In the rows, 128 means zero.
Each row of numbers stands for one thing and depends on some of the facts below. Use the named rows to name the rest.

Facts:
ψ: belongs to class; ζ: uses; θ: sits directly inside
k_108 θ:k_904
k_742 ψ:260 θ:k_524
k_274 ψ:32 θ:k_821
k_232 ψ:32 ζ:k_189 θ:k_727
k_252 ψ:969 θ:k_166
k_65 ψ:32 θ:k_186
k_700 ψ:260 ζ:k_190 θ:k_827
k_866 ψ:969 ζ:k_65 θ:k_186
k_697 ψ:260 ζ:k_829 θ:k_403
k_204 ψ:32 θ:k_904
k_590 ψ:32 ζ:k_820 θ:k_166
k_983 ψ:969 θ:k_108
k_639 θ:k_186
k_110 ψ:969 θ:k_294
k_905 ψ:969 ζ:k_581 θ:k_966
k_152 ψ:32 ζ:k_128, k_200 θ:k_600
k_515 ψ:969 θ:k_600
k_57 ψ:32 θ:k_104
k_557 ψ:32 ζ:k_128, k_515 θ:k_600
k_476 θ:k_846
k_455 ψ:260 ζ:k_414 θ:k_634
k_966 θ:k_846
k_693 θ:k_642
k_942 ψ:32 θ:k_904
k_684 ψ:32 θ:k_476
k_642 θ:k_904
k_792 ψ:969 θ:k_104
k_213 ψ:969 θ:k_70
k_581 ψ:969 θ:k_966
k_618 ψ:32 θ:k_846
k_189 ψ:260 θ:k_727
k_24 ψ:969 ζ:k_284 θ:k_705
k_364 ψ:969 θ:k_727
k_513 ψ:32 ζ:k_105 θ:k_186
k_122 θ:k_821
k_190 ψ:260 θ:k_827
k_104 θ:k_827
k_181 ψ:969 θ:k_122
k_146 ψ:260 ζ:k_167 θ:k_693
k_525 ψ:969 θ:k_821
k_365 ψ:32 θ:k_322
k_403 θ:k_322
k_172 ψ:260 θ:k_104
k_377 ψ:260 ζ:k_117 θ:k_561
k_51 ψ:32 θ:k_966
k_852 ψ:32 θ:k_108
k_830 ψ:260 ζ:k_167 θ:k_693
k_246 ψ:260 θ:k_551
k_998 ψ:260 θ:k_561
k_820 ψ:32 ζ:k_590 θ:k_166
k_551 θ:k_561
k_167 ψ:969 θ:k_693
k_509 ψ:32 ζ:k_700 θ:k_827
k_589 ψ:969 θ:k_561
k_769 ψ:969 θ:k_639
k_687 ψ:32 θ:k_294
k_593 ψ:32 θ:k_642
k_284 ψ:260 θ:k_705
k_827 θ:k_904
k_600 θ:k_727
k_128 ψ:32 θ:k_600
k_46 θ:k_904
k_829 ψ:260 θ:k_403
k_414 ψ:969 θ:k_634
k_986 θ:k_821
k_294 θ:k_561
k_105 ψ:32 ζ:k_513 θ:k_186
k_443 ψ:260 θ:k_904
k_150 ψ:969 ζ:k_24 θ:k_705
k_923 ψ:32 θ:k_825
k_434 θ:k_727
k_70 θ:k_524
k_495 θ:k_825
k_705 θ:k_904
k_634 θ:k_186
k_117 ψ:32 θ:k_561
k_568 ψ:32 θ:k_524
k_166 θ:k_846
k_746 ψ:32 θ:k_46
k_346 ψ:260 ζ:k_509 θ:k_827
k_200 ψ:260 θ:k_600
k_666 ψ:32 θ:k_986
k_236 ψ:32 θ:k_495
k_402 ψ:969 θ:k_524
k_6 ψ:260 θ:k_642
k_794 ψ:260 ζ:k_117 θ:k_561
k_952 ψ:32 ζ:k_204 θ:k_904

Named rows:
k_232: [144 114 140 109 142 105 151 116 143 103 143  69 146  98 126 118 126 157
 128 139  81  90 142 136 122 102 147 153 176 137 104 115 188 113 139  96
 145 151 101 155 136 140 126 100  99 140 127 114 152 158  96]
k_24: [143 109 144 139 146 160 160 110 119 136 130  94 120 180 125 186 150  90
 115  99 144  98 151 138 141 138 107  80 121 151 109 133 130 143 129 156
  76 101 186 133 180 120 173 198 101 112  84 132 103 126 125]
k_820: [ 97 132  37  88 145  49 200 142 163 148 155 112 128 145 167 156  83 173
  81 169 144 170 154  91 125 149 201 141 107 156 173  86 134  68 139  67
 103 125 127 129 138 110 156 143 123 110 197  93 191 131 151]
k_590: [ 96 132  36  89 144  48 199 143 164 149 155 113 129 144 168 154  83 173
  81 169 144 170 153  91 124 149 201 139 107 154 173  87 134  67 139  66
 102 125 126 130 138 110 158 143 124 110 196  93 191 132 151]
k_274: [127 141 127 131 141 133 130 128 129 117 134 115 142 117 123 130 119 162
 131 130 108 145 125 117 105 122 161 142 161 141 123 109 140 100 111 107
 130 133 120 142 122 149 144 102 112 125 135 112 170 119 106]
k_727: [120 107 125 137  96 118 126 133 120 117 118 126 124 112 174 118 147 150
 129 131 125 116 160 131 141 139 111 158 144 120 149 146 159 140 124 134
 168 164 107 113 112 118  78 126 139 142 116 145 107 147 128]
k_639: [ 84 134 142 163 104 139  84 159 120 111 127 157 132  87 149 131 137 153
 126  96 106 154 140 119 108 168 114 141 113 135 148 153 154 140 100 115
 130 167 128  96  82 133 100 144 134 132 126 178 123 104 134]
k_110: [143 130 128 119 157 144 139  74 143 113 140 115 138 150 130  62 157 159
 157 132 118 140 113 110 114 169 112 110 114 126 134 110  76 101  92 232
 150 116 127 115 195 150 147 155 151 132 119  99 121 132  86]
k_6: [146 130 139  85 134 149 107 137 112 134 131 129 101 169  95 154 137  44
 116 150 135 109 116 139 155  90 132 101 139 131 115 137  84 171 166 118
  91 104 169 137 128 120 132  94 132 145 127 122  89  96 185]
k_923: [129 139 127 131 141 131 135 127 131 119 133 115 143 118 123 131 119 159
 131 130 113 141 125 118 108 119 160 142 160 138 122 110 141 100 115 105
 131 132 118 144 123 146 143 102 110 123 136 110 169 122 105]
k_687: [158 152 142 120 148 139 138  78 146 102 133 113 146 135 130  76 147 158
 161 129 126 145 104  85 100 127 179 152 165 137 145  94  85  75  90 155
 166 119 126 144 157 154 140 100 113 138 157  84 155 122  68]
k_172: [146 144 164 127  99 131 141 121 141 149 125 135 134 141  60 145 109  13
 130 101 195  79  66  96 156  98 131  66  86  92  92 160 110 166 186 112
 101  68 132 151  97  62 141 158  86 123 135  85  97 132 135]
k_403: [113 126 132 145 109 127 106 135 126 117 120 149 121 110 162 117 145 145
 131 115 125 142 146 125 124 151 119 155 123 131 160 141 130 128 104 130
 152 155 130 105 112 130  94 136 142 137 136 164 111 124 128]
k_246: [142 126 147  79 126 139 115 104 171 107 155 129 124 150 138  48 129 101
 168 144 126 138  80  81 111 139 161 120 126 126 139 125  78 126 112 196
 152  99 139 107 132 154 117  95 140 168 144  88 108 128 119]
k_364: [122  94 105 119 134 129 155 122 122 131 137  90 138 134 137 116 132 168
 124 151 100 108 149 149 140 148  85 104 135 118  97 129 168 139 137 188
 133 142  92 123 160 132 130 145 144 126  73 105 132 157 122]
k_693: [148 142 134 136 131 146 100 122  73 129  93 144  96 153 125 183 184  79
 101 128 144 114 171 163 165 102 104 148 149 137 161 135  76 152 138  92
 119 151 176 138 146 106 107 123 145 127 140 179  72  83 172]
k_200: [128  57 121  87  73 155 155 154 133 138 140 102 124 162 178 119  99 119
 143 167 133 103 131 124 149 107 134 117 196 108  92 154 191 168 151 185
 157 116  89 112  80 131  87  70 127 162  47  65 125 173 148]

Rows to name:
No name comes twice in this set of rows, the named rows included.
[111  60 137  62  99 140 144 142 149 135 156 107 127 132 145 107  92  93
 131 148  98 109 121 137 128 106 133 114 186 123 106 156 149 144 133 172
 147 122 106  93  77 110 113  97 133 154  98  95 120 154 137] : k_189
[116 114 134  88 119 133 109 148 156 122 156 131 121 134 132  95 104 106
 142 144 113 136  99 111 119 133 145 111 122 128 117 138 129 150 134 151
 120 112 132 105 100 146 121  97 136 156 124 111 123 127 152] : k_742
[ 78 128 126 152 144 153 104 153 122 123 151 126 146 104 106 132 122 172
 123 111  79 154 125 135 100 184  88  82  96 134  96 139 160 139 109 166
  88 145 117 103 122 150 156 167 137 113  85 142 153 105 129] : k_769
[143 127 170 111 153 118 150  99 129 146 124  88 163 105  63 175 125  66
 106  78 131  77 101 126 141  85 134 118 160 128 109 135 119  86 140  77
 117 108 119 160 120  65 171 159  72 100 183 121 143 119  83] : k_509
[135 127 143  95 120 139 117 138 135 133 139 131 116 150 102 130 118  60
 128 136 140 112  98 119 141 107 136  98 121 120 111 141 107 161 159 130
 104  99 146 129 112 117 130 109 124 144 128 109 104 116 162] : k_443
[135 126 124 122 154 142 138  91 138 121 139 115 137 144 127  80 147 158
 148 132 115 139 119 121 117 166 106 107 111 127 125 114  95 110 102 214
 138 119 125 116 184 146 147 156 150 127 112 108 126 134  97] : k_589
[158 146 115 144 158 166 143 103  65 124 109 126  87 185  75 181 171  85
  99 163 125 111 180 200 143  93  94  84 140 145 112 112  62 175 157 131
  73 129 198 155 198 117 168 149 149 108  72 136  82  91 168] : k_167
[158 139 146 115 156 148 116 108 136 131 125 107 157 147 147 117 145 161
 157 108 139 142  94  80 128 133 160 159 162 132 133 102 121  71  93 149
 152 104 113 147 153 171 136  89 107 133 157 102 169 121  86] : k_117
[128  60 101 128 103 159 178 129 104 147 125  89 138 161 169 137 125 176
 131 156 122 104 164 155 150 135  84 106 182 109  87 139 193 146 132 216
 152 135  78 121 140 128 117 130 138 125  21  77 138 177 118] : k_515
[103 153 120 150 138 163  76 164  83 161 107 165 170  92  89 142 105 186
 133 122 119 182  78 129 118 123 114 140 164 100  99 122 130  93 106 121
 143 129  49 140  71 146 134  56 142  99 132 109 206  88 120] : k_65
[119  89 171  64 119 138 136 121 145 165 142 115 142 131  77 155  99   4
 112  89 139  85  77 122 150  94 121  84 147 115 108 172  93 126 146 139
 114  82 129 110  78  47 154 157 103 123 161 111 103 119 129] : k_190
[141  83 115 130  95 154 179 133 107 134 118  87 146 146 169 153 115 175
 134 153 131 109 156 131 135  93 149 148 232 119  97 125 201 119 129 138
 168 137  77 150 102 131 110  75 102 132  60  62 172 167 101] : k_128

Now the same things, written a new way:
Named rows:
k_830: [125 160 126 128  84 114  75 177 104 128 112 157 121 122 142  96 144 109
 134 121 113 104 132 142 110 139 161 117 145 164 128]
k_365: [167 159 129 132 116 129 142 122 139 137 149 119  93 137 121 139 110 119
 120 139 120 100 137 110 103 137 142 124 134 141 146]
k_568: [165 159 129 133 116 128 141 122 140 138 149 118  94 136 121 141 108 120
 121 139 121  98 137 109 104 137 143 125 132 141 146]
k_581: [104 108 119 149 131 134 177 182  99 147 151 124  64  97 113 125 104 158
 129 142 119  98 137 118 101  94 155 142 170  99 110]
k_513: [167 150  99 122 107 125 140 123 171 165 148  97 117 148 139 140 100 125
 139 136 128 102 136 103 123 134 146 121 126 142 146]
k_642: [138 159 104  97 132 142 125 160 107 119 112 155  99 155  57  56 186 151
 139 103 104 125 120 136 120 166 116 123 121 150 111]
k_687: [154 201 158 150 123 129 146 104 118 131 147 103  87 124 111 148 121 115
 115 137 125 105 137 119 104 120 137 110 149 165 164]
k_589: [101 179 150 142 132 129 151 147  91 150 146  98  74  96 134 142 142 155
 109 129 129 120 142 147 124 100 133 106 199 149 133]
k_434: [163 109 160 100 164 114 127 110  96 122 102 120 105 135 112 101 139 182
 100 119  91 122 140 135 129 169 155 114 122 118 101]
k_117: [130 197 150 129 133 128 188  95 122 141 136  82  75 125  85 139 117 108
 130 155 117 111 127 105  83 100 164 112 151 167 155]
k_618: [168 136 132 165 117 133 148 141 124 124 159 140  85 127 108 140  86 122
 126 141 120  82 137  97  95 122 144 144 119 117 146]
k_24: [105 151 105 101 119 134 146 185 120 145 149 143  73 120 127 114 162 150
 119 126 120 117 131 143 112 133 127 122 182 138 112]
k_515: [173  81  88 130 133 155 128  90 103 196  76  97  10  30 114 158 106 135
  75 130 116 142 151 178 102 182 150 166 232 124  54]
k_57: [158 172 110 113 106 137 136 140 144 132 151 145  83 147 104 122 138 105
 124 135 118 103 128 115  90 154 130 128 136 152 140]
k_923: [166 158 130 130 116 129 141 121 138 137 148 121  93 137 120 140 111 120
 121 138 119 101 136 111 103 138 143 125 134 141 145]
k_146: [116 154 119 140  98 133 114 189 118 129  99 156 123 139 136 106 104 130
  97  99 114  97 117 142 101 161 138  94 142 176 143]
k_403: [149 134 138 136 149 126 134 129 101 132 110 106 115 134  94  91 134 176
 133 109 110 118 135 125 142 135 139 118 117 128 121]

Rows to name:
No name comes twice in this set of rows, the named rows included.
[122 157 139 117  78 121 112 200 115 143 120 181 102 122 154  60 133 110
 112 115 114  92 143 147 103 145 139  81 105 195 134] : k_346
[123 116 137  99 136 117 142 151 110 149 141 123  72 108 158 143 134 165
  87 137 111 117 145 147 114 146 152 118 185 116 100] : k_364
[227 125 116 164 103 147  60  86  81 167 161  98 107 146 120 175 104  97
  37 127 118 135 190 159  86 239 125 129 166  71 113] : k_152
[251 115 116 165 110 151  63  67 120 158 105 130  51  72 137 181  94 107
  58 118 123 118 162 163 110 223 116 159 176 134 103] : k_557
[126 115 133 170 121 131 133 196  96 132 165 152  78  99 149 138 108 167
 115 123 128  89 148 131 127 111 125 139 164 100 123] : k_905
[148  99  98 149 103 142  91 111  45 198  99  61 123 138  86 131  87  86
  50 134  98 153 173 168  51 212 194 113 182  75  87] : k_200
[131 145 135 156  97 117  93 167 107 137 105 134 131 121 157 118  98 131
 111 111 116  97 134 140 117 137 158 105 143 158 140] : k_697
[108 135 123 136 107 120 139 154 109 152  91 107 116 117 119 106  92 121
 126 129 108 108 123 128  93 120 187 108 147 156 127] : k_829
[104 123  83 105 122 126 170 160 145 190 140  78  97 120 143 127 120 161
 140 135 128 122 136 127 132 109 156 119 177 126 109] : k_414
[133 135 105 147  89 116  92 167 137 164 104 110 152 130 172 117  89 133
 127 107 126 101 132 135 137 136 159 101 136 157 140] : k_455
[116 155 111 113 112 131 121 192 119 135 156 156  81 123 146 121 164 155
 113 117 125 111 136 147 125 141 113 121 181 140 119] : k_150
[170  88 177  73 174 103 119  94  95 116  99 130  94 134 137 118 135 185
  71 131  79 123 144 141 119 196 173 112 127 109  88] : k_600
[168 139 131 159 117 133 147 139 125 125 156 137  87 129 110 138  90 123
 125 140 120  85 137 100  96 125 144 141 121 121 144] : k_684

